Below are the code and all the weights of a small trained network. Each question names an input and a class and asks about switching units off, where a switched-off unit gives its printed mean instead of its output.

import numpy as np


def w(rows, s, z=0):
    codes = np.array(rows[::2]) - 128.0
    scale = np.full(codes.shape[1], s)
    scale[-1] = z or s
    return codes * scale


def f(y):
    return np.maximum(y, 0)


def log_softmax(a):
    a = a - a.max(-1, keepdims=True)
    return a - np.log(np.exp(a).sum(-1, keepdims=True))


def net(x, mask):
    res = np.array(x, float).reshape(1, 6) / 4 @ E
    y = f(res @ A[0][:, :-1].T + A[0][:, -1])
    res = res + np.where(mask, y, B[0][:, -1]) @ B[0][:, :-1]
    return log_softmax(res[-1] @ U[:, :-1].T + U[:, -1])


A, B = {}, {}
E = w([
[143,61,80,176,116,121],'x0',
[137,122,108,189,178,211],'x1',
[178,91,192,134,73,93],'x2',
[187,133,88,9,117,204],'x3',
[153,71,199,150,112,147],'x4',
[79,121,77,144,32,189],'x5',
],0.011)
A[0] = w([
[168,81,173,128,88,129,142],'N1',
[113,117,142,142,83,194,171],'N2',
[169,155,193,129,205,92,147],'N3',
[98,138,119,98,47,108,253],'N4',
[107,107,96,247,136,90,180],'N5',
[135,173,118,75,131,87,196],'N6',
],0.013,0.0043)
B[0] = w([
[244,5,142,162,56,94,196],'N1',
[184,116,77,170,128,178,197],'N2',
[116,175,207,39,121,87,218],'N3',
[55,142,60,162,22,121,219],'N4',
[155,127,158,237,254,127,253],'N5',
[69,167,111,11,91,103,192],'N6',
],0.0089,0.013)
U = w([
[136,128,169,149,249,106,101],'0',
[72,153,129,115,88,64,158],'1',
[121,165,89,66,164,233,254],'2',
[184,56,172,114,110,120,17],'3',
[125,137,107,170,121,175,121],'4',
[125,176,194,69,155,86,112],'5',
],0.011,0.0032)

Each question gives the input, the list of numbers given to net, and the class t.
The units are the neurons (one row each of A and B). Each row of codes is followed by its name. A weight is (code - 128) times the scale printed after its matrix; where a second scale follows, it is the last column's (A, B and U).
mask holds one flag per neuron, in row order. A switched-off neuron (its flag False) gives its mean, the last column of its row in B, instead of its output. The means were averaged over made-up inputs and are rounded, as every weight is.
A unit's drop is (log p(t) with every unit on - log p(t) with that unit switched off) / (log p(t) with every unit on - log p(t) with every unit switched off).
The circuit of an input: a set's keep is (log p(t) with only the set's units on - log p(t) with every unit switched off) / (log p(t) with every unit on - log p(t) with every unit switched off). Starting from all 6 units, units are removed one at a time, each time the one whose removal leaves the highest keep (on an exact tie, the one counted first), for as long as the keep stays at least 0.8.
circuit, biggest first: the units of the circuit, biggest drop first
top k neurons: the k neurons with the biggest drops, biggest first
drop of u: that unit's drop, to one decimal
input [-4,6,-2,8,-2,-8], class 5: circuit, biggest first -> [N3]
input [6,3,-2,0,-6,1], class 0: circuit, biggest first -> [N4; N5]
input [8,-4,8,-8,-7,8], class 4: circuit, biggest first -> [N4; N5]
input [-4,1,7,2,-5,2], class 1: circuit, biggest first -> [N5; N4]
input [1,0,8,-5,-6,2], class 0: top 3 neurons -> [N5; N6; N2]
input [-3,0,3,-6,-1,-6], class 5: top 2 neurons -> [N3; N2]
input [7,-5,0,-1,-7,-7], class 5: circuit, biggest first -> [N6; N4; N3]
input [5,-6,-3,6,-1,1], class 1: top 3 neurons -> [N4; N2; N5]
input [-7,-2,5,5,-6,8], class 1: drop of N2 -> -0.1
input [8,-5,-8,-7,3,4], class 0: drop of N5 -> 0.9
input [-1,7,3,-8,8,4], class 0: drop of N5 -> 1.9
input [3,-8,-1,0,5,-7], class 5: drop of N6 -> 0.1
